Below is a small trained network, with its code and all its weights. Each question gives an input and a target symbol and asks what happens when units are switched off, that is, made to give their printed mean instead of their output.

import numpy as np


def w(rows, s, z=0):
    codes = np.array(rows[::2]) - 128.0
    scale = np.full(codes.shape[1], s)
    scale[-1] = z or s
    return codes * scale


def norm(h):
    return h / np.sqrt((h * h).mean(-1, keepdims=True) + 1e-5)


def f(y):
    return y / 2 * (1 + np.tanh(0.7978845608 * (y + 0.044715 * y**3)))


def softmax(a):
    e = np.exp(a - a.max(-1, keepdims=True))
    return e / e.sum(-1, keepdims=True)


def log_softmax(a):
    a = a - a.max(-1, keepdims=True)
    return a - np.log(np.exp(a).sum(-1, keepdims=True))


def net(x, mask):
    ids = ['ΔΛΦαεζψω'.index(c) for c in x.split()]
    T = len(ids)
    res = E[ids] + P[:T]
    u = 0
    for l in range(2):
        r = norm(res)
        for j in range(2):
            rows = slice(2 * j, 2 * j + 2)
            q, k, v = (r @ M[l][rows].T for M in (Q, K, V))
            z = softmax(np.where(np.tri(T) > 0, q @ k.T / 2**0.5, -1e9)) @ v
            o = O[l][rows]
            res = res + np.where(mask[u + j], z, o[:, -1]) @ o[:, :-1]
        u += 2
        y = f(norm(res) @ A[l][:, :-1].T + A[l][:, -1])
        res = res + np.where(mask[u : u + 8], y, B[l][:, -1]) @ B[l][:, :-1]
        u += 8
    return log_softmax(norm(res)[-1] @ U[:, :-1].T + U[:, -1])


Q, K, V, O, A, B = {}, {}, {}, {}, {}, {}
E = w([
[201,170,146],'Δ',
[181,166,147],'Λ',
[152,131,41],'Φ',
[206,103,89],'α',
[40,79,159],'ε',
[168,183,4],'ζ',
[158,159,138],'ψ',
[190,163,79],'ω',
],0.014)
P = w([
[36,63,196],'0',
[255,218,112],'1',
[252,70,116],'2',
[180,116,137],'3',
[81,231,165],'4',
[65,26,176],'5',
[171,191,112],'6',
[84,119,114],'7',
],0.0062)
Q[0] = w([
[130,248,108],'L0H1',
[190,120,144],'L0H1',
[121,87,83],'L0H2',
[66,115,87],'L0H2',
],0.011)
K[0] = w([
[10,104,189],'L0H1',
[108,57,124],'L0H1',
[92,121,142],'L0H2',
[137,125,98],'L0H2',
],0.011)
V[0] = w([
[197,138,166],'L0H1',
[2,115,191],'L0H1',
[58,70,30],'L0H2',
[65,217,2],'L0H2',
],0.0087)
O[0] = w([
[2,100,105,180],'L0H1',
[210,105,35,1],'L0H1',
[186,132,171,75],'L0H2',
[118,183,157,85],'L0H2',
],0.012,0.0042)
A[0] = w([
[109,219,177,253],'L0N1',
[206,78,40,109],'L0N2',
[180,153,162,53],'L0N3',
[2,122,97,128],'L0N4',
[126,4,93,120],'L0N5',
[120,115,49,168],'L0N6',
[201,106,82,97],'L0N7',
[27,131,34,96],'L0N8',
],0.0091,0.0036)
B[0] = w([
[150,2,164,232],'L0N1',
[183,165,119,197],'L0N2',
[127,89,139,117],'L0N3',
[208,93,164,254],'L0N4',
[118,175,141,160],'L0N5',
[154,204,207,160],'L0N6',
[194,171,135,164],'L0N7',
[64,74,104,182],'L0N8',
],0.006,0.0057)
Q[1] = w([
[130,157,182],'L1H1',
[23,137,129],'L1H1',
[243,170,255],'L1H2',
[73,81,156],'L1H2',
],0.0063)
K[1] = w([
[179,91,2],'L1H1',
[207,79,226],'L1H1',
[50,4,36],'L1H2',
[210,201,83],'L1H2',
],0.0076)
V[1] = w([
[45,143,171],'L1H1',
[182,111,157],'L1H1',
[194,211,177],'L1H2',
[127,188,255],'L1H2',
],0.014)
O[1] = w([
[43,184,203,204],'L1H1',
[186,117,144,208],'L1H1',
[175,78,206,34],'L1H2',
[171,180,251,254],'L1H2',
],0.011,0.0032)
A[1] = w([
[160,134,80,217],'L1N1',
[6,82,210,248],'L1N2',
[98,11,168,251],'L1N3',
[84,188,53,216],'L1N4',
[44,110,135,88],'L1N5',
[73,86,30,64],'L1N6',
[130,168,199,165],'L1N7',
[116,128,57,122],'L1N8',
],0.013,0.0029)
B[1] = w([
[125,108,57,148],'L1N1',
[168,195,65,255],'L1N2',
[224,178,20,180],'L1N3',
[153,111,133,155],'L1N4',
[197,106,140,167],'L1N5',
[43,45,254,150],'L1N6',
[103,42,56,178],'L1N7',
[111,65,143,139],'L1N8',
],0.0098,0.013)
U = w([
[42,119,116,109],'Δ',
[52,73,95,138],'Λ',
[210,53,224,105],'Φ',
[126,247,66,79],'α',
[215,68,105,65],'ε',
[173,121,252,125],'ζ',
[125,42,107,98],'ψ',
[105,198,218,252],'ω',
],0.012,0.0038)

Each question gives the input, a string of symbols that net reads in full, and the target symbol t.
The units are the heads (2 rows each of Q, K, V and O) and the neurons (one row each of A and B). Each row of codes is followed by its name. A weight is (code - 128) times the scale printed after its matrix; where a second scale follows, it is the last column's (O, A, B and U).
mask holds one flag per unit, layer by layer, with each layer's heads first. A switched-off unit (its flag False) gives its mean, the last column of its rows in O or B, instead of its output. The means were averaged over made-up inputs and are rounded, as every weight is.
A unit's drop is (log p(t) with every unit on - log p(t) with that unit switched off) / (log p(t) with every unit on - log p(t) with every unit switched off).
The circuit of an input: a set's keep is (log p(t) with only the set's units on - log p(t) with every unit switched off) / (log p(t) with every unit on - log p(t) with every unit switched off). Starting from the 12 units with the biggest drops (on a tie, the unit counted first), units are removed one at a time, each time the one whose removal leaves the highest keep (on an exact tie, the one counted first), for as long as the keep stays at least 0.8.
units of the circuit, in order: the units of the circuit, biggest drop first
k most important neurons: the k neurons with the biggest drops, biggest first
k most important neurons of layer l: the k neurons of layer l with the biggest drops, biggest first
input ω α Φ α Δ Φ, target ω: units of the circuit, in order => L0H1; L1H2
input α Λ α ε, target α: most important neuron => L1N2
input ω ψ ω Φ, target ω: units of the circuit, in order => L0H1; L1H1
input ψ α α, target ψ: units of the circuit, in order => L1H2; L0H2; L1N6
input ω Φ ω ζ ω α, target ω: units of the circuit, in order => L0H1; L1H1
input α α ζ α ω ψ, target α: 4 most important neurons of layer 1 => L1N2; L1N6; L1N3; L1N7
input Δ Λ ω Φ, target Δ: units of the circuit, in order => L1H2; L0H2; L0H1; L1N6
input ω α Λ ζ, target ω: units of the circuit, in order => L0H1; L1H2
input Φ Δ α ψ, target Φ: units of the circuit, in order => L1N2; L0H1
input α α Δ, target α: 2 most important neurons => L0N6; L0N4
input Φ α ω, target Φ: units of the circuit, in order => L1H2; L0H2
input ζ ε ε ε ε, target ζ: units of the circuit, in order => L0H2; L1H2
input Φ α α α α α Φ, target Φ: units of the circuit, in order => L1H2; L0H2; L1N2
input α α α ω ω Λ, target α: 3 most important neurons => L1N2; L0N6; L1N6
input α α ψ, target α: most important neuron => L0N6
input α ζ Δ, target α: 3 most important neurons => L0N4; L0N2; L0N7
input ζ Δ ω Φ α, target ζ: units of the circuit, in order => L1H2; L0H1
input ψ ω α, target ψ: 2 most important neurons => L1N6; L1N3
input Λ Δ α, target Λ: 2 most important neurons => L0N8; L1N6
input Λ ε ψ, target Λ: most important neuron => L1N6
input ζ Λ ψ ω Λ, target ζ: 2 most important neurons of layer 0 => L0N1; L0N8
